Each row is followed by its class.
[   5  215  103   95  239   13   -5    5 -100  217  -30  337 -156  -93
 -148  121 -329   40  124 -137    0  -91  254   50   61  112 -193  -43
 -108   76   25  105  127  300  189 -203  433   85  212]  <88>
[ -34  266   69  102  233   75  -69   54  -69  124 -122  264 -110  -92
 -201   29 -251  105   80 -116  -70 -151  218   93   78  192 -175  -27
  -93  234   52  199  261  358  195  -57  360   43  134]  <88>
[-172   48  231   25  195   64   13   14   11 -188  111  138 -229   52
  -74 -426  138  362  180  242 -170   13  -94 -185  331 -145 -130  -32
  260  193   11 -177 -365  233  -70  -96  -36   46 -475]  <121>
[ -68  411 -379  354 -171  -16  283  105   90  100  251  -38   22  223
  191   57  126   66  -96   36 -106 -289  178  -30  -52  235  161 -189
    9 -297 -190  -92  473 -364   14   45 -209   95  199]  <22>
[ 449  -86  139  -30    3  -50 -235   50  277   97 -303 -122   92 -161
  307  655   47 -117  275   70  303  213   -5   17   74 -236  187  154
 -223  -97 -174   -6 -138 -209 -124   99 -128  367 -272]  <94>
[ -79  254  148   50  222   47  -39   67  -90  107 -150  337 -160 -136
 -149   27 -309  111   83  -80    8 -157  235   78   77  147 -143  -52
  -86  193  -29  156  187  398  197 -151  365   95  153]  <155>
[-124  128  139   65  257   48  -27   39 -120  140  -78  367  -83 -103
 -117  -57 -196   94   84  -98  -15 -149  262   85  111  107 -192  -73
  -29  231   -6  136  179  343  183 -195  390  134  152]  <5>
[  -2 -263  -42  320 -179  -39 -196   52  320 -269  428 -171  168  221
  -68  -44  585   80  397  -61  204 -266 -101  -18  113 -108  -15  -43
   20  384   12   -8 -177  887   70  204  159 -386 -221]  <206>
[ 126  180 -233   90 -388   56 -145   19  344   31  421 -612  267   86
 -297 -185  297 -118   97   40 -124 -631 -140  -64  -51  185  307   17
   30  220 -120   37  318  211   -4  592  -73  -99 -211]  <22>
[ 268  -40  190 -120  207  -48  288 -131 -326   58  -81 -107   22 -124
  131  178   87  312  175 -358  197  187   18 -525  153 -473  -31  153
   52   98  177 -237   70 -639   55  107  -12 -144 -175]  <206>
[  74 -153    8  111  161  221  109  -90 -123  -63   40  111   18  -80
  -68 -172  203  139 -206  -79  102  227 -215  140  175   68 -158  -15
   72    3 -183   68 -349  158 -122 -364  -79  131   98]  <138>
[-122   71  -22   -4 -134  -68  207  144  -76   52  240  -97  187  192
 -287  -30  226  -28  172  105  207 -137  198    1  -64  193  152  -87
  305  249   61 -326  103  175  -43  189  211  113   61]  <121>
[ -23  482 -377  294  -67   -7  226   78   92  198  217  -84    3  153
  106  -53   13   52  -74   -7 -257 -321   92 -208   20  226  237 -120
    5 -181 -113  -57  455 -244   86   48  -67   -3  112]  <88>
[-172   29  187   84   35   -9  -59   -4   93 -210   25  131 -166  -30
  -62 -503  249  271  177  307 -257   23 -184 -139  177   19 -228   49
  288  218   31 -270 -188  332 -131  -51    4    1 -379]  <101>
[ -67  215  173   61  198   39 -157   53  -48  218 -147  281 -135 -130
 -179   33 -275   47   95 -156 -105 -136  258  185   78  158 -160   11
  -81  309  -59  195  206  407  228 -120  401   84   50]  <121>
[ -56  394 -373  194 -136  -37  180  200  180  164  156 -172   35  126
   53    8  107  -53  -46   48 -285 -303   84  -35  -54  114  177 -109
   48 -193 -180  -42  448 -211   79  158 -159  -24   -9]  <121>
[ 112   38 -170  180 -134 -333  -32  -80   30 -150  456   -5   20  123
   30  226  304  -58  446   50  179 -313  228  -88  -53  130   79  238
  -26   68  -10 -173  132  -40   62  146  365 -187 -326]  <101>
[ -71  261  140   70  248   23  -55    1 -135  163 -105  420 -150  -65
  -61   25 -287  135   75 -144   72  -92  304   74   59  204 -205  -40
 -117  133   30  146  183  262  149 -192  415   69  307]  <94>
[ -12 -189  249 -215 -127 -296  260  -21   78  309 -205   68 -212 -138
  298  349  -51 -183  491  -59   90  270  232 -152   35 -474 -229  147
   17 -208  -82  -75  -69  147  -23    0  235  -40   25]  <121>
[ 258  267  288 -138  103  322 -200  131  123 -185 -295 -289 -273  -13
   64  -32  301  899  260   93  150    7 -276 -160  289   45  124   79
 -204  240  210   90 -189  419 -129  462 -150 -280 -611]  <101>
[ -22  477 -324  227 -163  -88  126  132  153   96  117    2    8  144
  160   82   -8  -38  -70  112 -189 -282  152 -120  -39  238  193 -150
 -132 -248 -179  -90  510 -348   66  147 -158  124  113]  <148>
[ -42  440 -370  328 -190  -83  235  159  126    4  129  -29   11  199
  231   69   38  -80  -66   92  -87 -279  170  -22  -31  229  147 -177
 -111 -221 -220  -15  524 -349   23  180 -164   39  175]  <22>
[ -21  442 -432  282 -162  -54  133   82  137   28   89  -29   63  110
  130   34   87  -19  -92   52 -104 -278  168  -39  -26  322  203  -83
  -79 -124 -198  -54  480 -306   14  134 -165   83   16]  <101>
[-613  -26  180  -91  -59  375  375  -60 -230   41 -151    9  -12  143
 -291 -307 -162  -79 -215   90  -80  338  -48  218  141  122 -470 -341
   45  -12  377  170  -57  202 -251  109 -171  -89  659]  <88>
[ -37  253  124   27  220   25    2   68 -102  170 -157  352  -92 -100
 -137  -33 -257   56   62  -98 -100 -116  272   35   95   75 -217  -53
 -109  206   34  136  217  311  186 -136  362   52  218]  <88>
[  85  102 -227  290 -284 -345 -334   86  287  -35  500 -381   53  281
 -103  -34  190 -245  274  121   -3 -661   60   56 -219  162  328  121
  -74  325 -118  -45  156  201  132  385  373 -353 -342]  <22>
[ -83 -263 -228  146  -37  162  532 -146 -235   24  302 -250  311  -24
 -717 -115  160 -508 -199 -465 -278  247 -376   38   25   43 -276  -11
  519  132  103    0   15  -61  -65 -147 -276  -19  311]  <88>
[ -31  388 -350  283 -118    5  149  150  187   97  189 -123   54  115
   95   81   59  -63  -63   83 -204 -295  107  -48  -24  184  153 -125
  -44 -149 -186  -93  469 -302   18  122  -97  107   34]  <197>
[   2  174  -85    4  -39 -180 -151  249  263   24  288 -124   85  142
 -200 -142 -108 -238  152  276  -17 -380  -21  118 -120  -27  114 -120
    7  125   74 -284  171  163    5  469  260 -106 -171]  <197>
[   7  209   73  -25  197   -4 -114   18 -103  215 -144  334 -158  -95
 -105   84 -256   63   58 -156  -39  -62  265   78   68   67 -206  -55
  -60  167  -11  206  185  264  214 -148  411  123  234]  <148>
[  27 -368  225   25  -18  367  103 -206  -65  149  229 -419  243    7
 -289 -187  570  497   81 -172 -189   11 -154  -54   75 -187 -227  162
  719 -183  294  -97 -384 -149 -153 -240 -434 -207  -36]  <206>
[   9   53  -70  227   56 -231   26  121    4 -258  558 -147   72  135
  187 -376  170  166   71  336  398 -316  123  124   36  353  309    6
   84  113   -4 -229  -24   97  -71  299  -37 -109 -551]  <138>
[-243  256   52    9   59 -293   74   68  128  -43  246  -47  156   72
   29 -326 -138   48   60  108  343 -265  228 -293   45   51  294 -153
 -190  137  -55 -339  102  306  113  196   28  -82 -347]  <197>
[ -92  215  154   66  237   71  -60    2 -133  150 -168  423 -209  -75
 -127   74 -217  180   99 -149  -17  -82  394  106  100  180 -233   -8
  -23  211    6  183  204  305  218 -226  455   79  229]  <126>
[ -90    2  -87   15  196 -122 -101 -117  120  204  548 -119  115  136
   33 -221  335   83   66  147  202 -332  141 -204   27   90  225  -20
  117   -2   95  -42   -8   42   87   23   82  131  -32]  <126>
[  27  115   87    6 -135   11 -166  157   78 -322  428 -487  218  193
 -526 -369 -124 -286   63   20   42 -399 -231 -215  209   37  310   35
  139  544   22   31 -109  449  113  215  171 -228 -437]  <121>
[ -26  194  104   41  193   24  -37   41 -105  215  -91  308  -79 -144
 -131   24 -247   44   91 -148   34 -110  265   34   70  124 -121  -38
  -93  198  -30  148  118  316  205 -189  382  125  142]  <101>
[-150 -154  305   68 -169  199 -169 -150  176  -34  -54 -465  190   30
 -252 -278  569  170  -16   94 -124  183 -195  -85   27 -139 -236  192
  249  139  159  -91 -140  108 -187   70 -241 -237   10]  <88>
[-144   96  162  -11   92    1  -26   71  203 -160  108  -55 -179   25
 -102 -494   44  127  203  348 -234  -81 -230 -280  173 -119 -130   -8
  195  223   81 -157 -208  337 -179   76  123  -93 -286]  <94>
[   8  410 -380  304 -152  -42  237  128  151   56  222   43   -5  194
  143   88  114  -22  -48   18 -156 -304  107 -131  -52   81  127 -202
  -84 -271 -155 -123  425 -327   38  112 -218   18  179]  <206>
[-143  -25  -93  288 -251  -87   71  -51  251 -335  556 -279   21  390
 -263   -4  436   12  299  230  183 -280  -29 -158   31  212   29 -159
  111   26   64 -205 -346   70 -162  189 -215   82 -109]  <155>
[-316 -269  215 -286  182  283   33 -300  -72  308  -55 -336   43   76
 -460 -177  376  257 -112 -113 -192  303 -191 -205  221 -243 -178  -95
  543   52  268  -33 -277  -27  -83 -206 -374  -22 -115]  <5>
[ -71   78  258    5    8  -41   54   33   95 -174  123  -17 -201  113
  -89 -367  154  220  357  297 -143  -67 -143 -266  261 -122 -187  114
  349  296  106 -181 -168  358 -149   13  129 -127 -283]  <22>
[ -29   92  231  -24   83  -13   26   99   90 -167  186   94 -221   72
  -61 -460   49  216  186  307 -232  -91 -269 -309  268 -229 -147  -69
  225  209   92 -210 -253  371  -97  -41   48    0 -266]  <148>
[ -61  217   14  -86   14  -49   52  272  247  159  413 -186    0  278
 -138  -52 -212 -121  263  173  149 -265  221   12  110  205  281 -154
   72  263  182   79  210  219  -97  315  307  196   44]  <94>
[-230   -7   35  -78  -91  246   80   89  135   12 -133 -278   10  100
 -536  -83   88 -359 -143   45 -108  174 -112   97   40   57 -170  -53
  178  325   23  169 -232  418 -230  -36  -16  192  210]  <197>
[-313 -166  208 -113  -38  361  -90 -112   28  212  198 -493  -89  136
 -368  -33  254  271  151  157 -229  228  -78 -125  149 -120 -207   -8
  470 -151  293   98 -362 -112  -20  -26 -160 -112 -105]  <138>
[-121   33  243  -42   85  -82 -134   -3  133 -103  -56   87 -206   45
  -80 -390  -25  164  136  293 -134   80 -184  -79  135  -68 -147  -22
  195  224   32 -140 -295  268  -88  -51   21   43 -281]  <138>
[ -18  463 -299  242 -172  -99  204   95  123   83   90   63    3  140
  131  108  -62 -139  -58   78 -186 -181  132  -62    8  125   83 -193
 -127 -200 -186  -90  408 -325   12   82 -158   88  159]  <148>
[-271 -107 -130 -227  -33 -332 -137  -12  194 -138  200 -402  156  293
 -199 -152  145   65  335  181  274 -214    3 -242   47   37  388 -117
 -170  436  -31  120 -317   55  126  298  -77    0 -540]  <138>
[ 472  119  172  -87   17 -198  -90   54  287  159 -231 -215 -246 -217
  416  414   65  119  390  194  190  165  433   20   23  202   48  310
 -150  -23  -42   62   84 -282 -268  404  241   85 -297]  <148>
[ -84  197  135   90  285   61  -64   42  -97  170 -111  323 -161  -78
 -106   52 -236  139  105  -79   14 -140  219  184   88  178 -205  -71
  -76  185   44  139  132  386  181 -170  365   79  110]  <126>
[ -18  347 -413  375 -229  -17  132  114  218   28  256 -155   80  158
  138  -15  129  -87 -110   19 -198 -386   36  -94  -61  216  245  -97
   -3 -226 -220  -76  515 -262   39  136 -154   44   85]  <5>
[ -43  139  281   19    3  -73   18   76  171 -146  168   56 -233   46
  -65 -336   28  193  301  219 -212  -76 -134 -173  187  -81 -129    2
  217  180   34 -276  -18  409 -101   65  173  -13 -399]  <22>
[  -4  278  178   18  177    4  -78   23  -93  219 -141  398 -118 -106
  -73   50 -307   94   85  -85   35 -110  279  138   59  206 -196  -64
 -140  186   20  150  211  376  202 -111  343  100  222]  <138>
[-116  407 -300  260 -158  -27   71   86  139  127  181  -29   15  137
   86   29   50  -22  -58   -4 -241 -236  114   10  -26  175  135 -140
  -89 -195 -206  -55  447 -273  120  118 -110   53   57]  <121>
[ -39  502 -345  244 -206   13  182  105  243   16  168 -144  -32  219
   81   77  155   20  -20   90 -224 -290   17 -193   -4   65   78 -217
 -122 -191 -118  -72  457 -272   14  162 -148  -12  163]  <126>
[ 296   25  172  253  425  -61  546   26   57  250  -74 -154 -209 -160
  340  550   19  625  435 -101  330  188  260  196 -125  205  182  151
   68 -190  244  -63  -56 -225 -295   69  -85 -188 -407]  <126>
[ -35  268   99    9  283   35 -121   54  -47  236 -148  350  -85  -84
 -123   37 -287   71   49 -151   29 -127  282  121   58  204  -83  -60
 -140  143  -27  201  170  235  175 -129  321  186  197]  <94>
[   9  -81 -140 -178  367  199  164  -12 -101  574  631 -286   94 -139
  -82 -333  -55  -67 -144   61   40   82 -345   91   70 -217   46 -378
  133 -345   72  -24 -581   44  -41 -199  117  174  103]  <126>
[-227 -167    9  237 -142  -58  107  189  427   16  516 -240  127  277
 -234   12  243 -259  400  230  172 -153  268  133  -18  -92  -55 -210
  197   91   15 -113  -11  379 -189  253  443 -187  105]  <94>
[  -7  184   54 -113 -197  311  -13  370   45 -285  159 -206  105  -74
 -329 -499 -393 -465 -357  357 -394  127 -622  104  183  221 -228 -176
 -252  214  135  144  238  101 -139  394 -196  -67  401]  <148>
[-256  -94  210 -349   55  241 -132 -112   86   56 -461 -508  261   11
 -520  -37   68    7  134   33   41  250 -243  -57  112 -264  140  151
  302  222  151  197 -255  172  -47  237  -79 -262 -361]  <138>
[ -16   14  126   24   35  -33  -14   45  173 -206  108   65 -142   77
  -39 -323  115  213  261  157 -235  -43 -148 -229  250 -147 -134  -63
  182  331   33 -112 -162  286  -99   22  154   77 -265]  <148>
[ 626 -275   40 -148  287 -710  720 -152 -239  315  -56  -99  406 -295
  224  217   91 -886  223 -205  426  142 -120 -284  -36 -507  189  339
  299  284 -126 -368  -54 -563 -321  -70  126  262 -156]  <148>
[-112  273  104   87  222   56 -101   17  -62  180 -126  308 -198 -112
 -154   69 -319  108   53 -104   -5 -138  243   87   79  123 -192  -55
 -113  205  -25  146  151  407  204 -211  359  100  174]  <155>
[-175 -250  148 -119    6  405 -130  -84    3   37 -217 -264   94   65
 -265 -129  352  418  -23   -9   60  150  102  100  212 -106 -164 -147
  331   19  -24  245 -418    5 -112  -81 -177  -34   54]  <94>
[  27 -334   78 -267  376   25  272 -171 -244  488 -653   -9   81 -268
  -41  624  223  158  168 -229  430  405  165  -50 -138 -388 -122  -56
  202 -209   86   78 -299 -234   46   -6 -195  133  146]  <197>
[   0  156  197   -8  156    5  -42  -13  -74  196   -8  315 -103  -86
 -187   64 -271   38  117 -149   66  -51  194   74   92   55 -203  -74
  -84  183    0  107  172  319  207  -96  339   89  188]  <138>
[  20  167  -12   56   35 -448  180  141  204   91  581 -333  157  141
 -182  -82    8 -338  372  171  222 -173  226  -49 -125  200  264   14
   -7  187  100 -148   30  -22  -57  273  284  -58 -229]  <88>
[-427  -28  306 -105 -421  240 -341   48  203  170 -106 -587  -45  151
 -180 -184  246   87  175  334 -197   50 -122 -130   52    0  -60  130
  284  275  168  126  -91  282  -62  173 -212   70   24]  <206>
[-232 -278   64  -12   93  329  -58 -190  -25  -44   31  -42  -91  204
    1  243  453  361   43  130   74  298  -52  302  158 -215 -315 -112
   97 -223  281   58 -235 -207 -223  155 -299 -117  -27]  <197>
[-182  129 -105 -208  174  345  151   26 -189   39  101  -19 -166    1
 -433 -456   27 -116 -303  251 -264  -33 -383 -203  201 -157 -187 -281
    6  216   85  260 -250   11  -84   32 -148   93  254]  <101>
[-142   -9  203  -51  -11  -42  -26    2  197 -167  132   22 -138   31
 -136 -400  240  113  295  315 -199  -82 -151 -216  224 -144 -265   37
  315  205   69 -285 -231  460 -150   87   12   40 -355]  <197>
[-119 -149   13  154  -39   25 -137  -44  441  158  716 -491  172  275
 -163 -394  485  113  202  230  -45 -396 -218 -211  182   -1  284 -205
  197  178  -44 -231  -77  301 -132  236  186   -2 -319]  <148>
[ -74 -291   10 -196   43  427 -252 -128   -6  214 -282 -402  107  -35
 -139  143  472  466   -5  -77 -284  344 -208  302   46 -175 -239   -2
  261 -251  202  240 -528 -220  -53  -24 -474  -84 -157]  <121>
[ -81   80  169  -61  170  -85  -23   25  112  -85   45  143 -163   -1
   12 -457   42  126   97  315 -149 -133 -202 -208  136 -220  -36  -35
  164  126   23 -200 -296  282 -106  -79   35   89 -238]  <155>
[-214  -21  134 -281  440  160  331 -194 -288  375   93  184 -153 -173
 -320   56  258  180    1  -45  144  422   12 -223  138 -321  -92 -278
   76 -142  134 -246 -218    2   19  117 -160  332 -186]  <88>
[-440 -102    5  -49 -297  -86  -17   11  252 -269  -73 -433   72  158
 -361 -125  235 -217  521  219  134 -313   27 -303   52 -100   -1  -78
  205  401   14  189  -95  672   31  521  135 -207 -302]  <206>
[ -48  256   90   47  241   15  -43   23  -66  215 -113  311 -126 -128
 -108   78 -303  146  111 -175    1 -139  263   75   56  167 -233  -41
  -73  116   15   76  207  352  206 -154  368   80  147]  <197>
[  -7  415 -340  269 -155 -110  250   86  147  125  220   -2   43  174
  116   53  151 -116  -90   43 -166 -240   72 -119  -42  123  147 -208
  -49 -246 -215 -142  428 -322    3   59 -181  166  169]  <148>
[  26   69  231   48  107  -69    0   -2  110 -229  137  241 -323  -24
   26 -278   67  251  235  263 -130  -44  -92 -158  203 -140 -241   61
  239  108   49 -248 -156  341 -140 -103  148   13 -254]  <155>
[ 203   78  227 -157   60 -154  582  218   32  196 -191 -295  -25 -225
  171  200  193 -188  347  -79   54  -21 -262 -467 -155 -400   98  139
   -8  -65  103  -28  141  262 -118  148  127   73  -52]  <5>
[ -56   59  158  -47   71   22 -120   34  180  -86   96   14 -167  -28
  -43 -362   82  148  180  276 -259  -71 -164 -225  207 -139 -181  -13
  202  172   83 -159 -131  354  -84    3  124   37 -280]  <5>
[-237   -8   91  125  159  101  378 -176  -72  238  592  156   68  192
 -503 -256  -11 -448 -431 -113   33   10 -111   14   23  -79 -223 -590
  -10 -154   88 -279 -244  -68 -149 -144 -277  274  501]  <197>
[-372  -16   26 -163   65  124   39  -70  116  322  532 -243  -22  155
 -614 -340   17 -172  -86  -78 -416  -16 -166 -204   26 -113 -184 -310
  178  186  215 -127 -130   55   15  -44   77  318  128]  <197>
[ 107  -68  207 -130  126 -354  291 -147   -1  325  -58   -4   24 -305
  -83  407  -50 -576  179    3  381  197   39  197 -205 -216   89  199
 -115  -61   33 -228  213  -11 -193  507 -254 -129 -339]  <94>
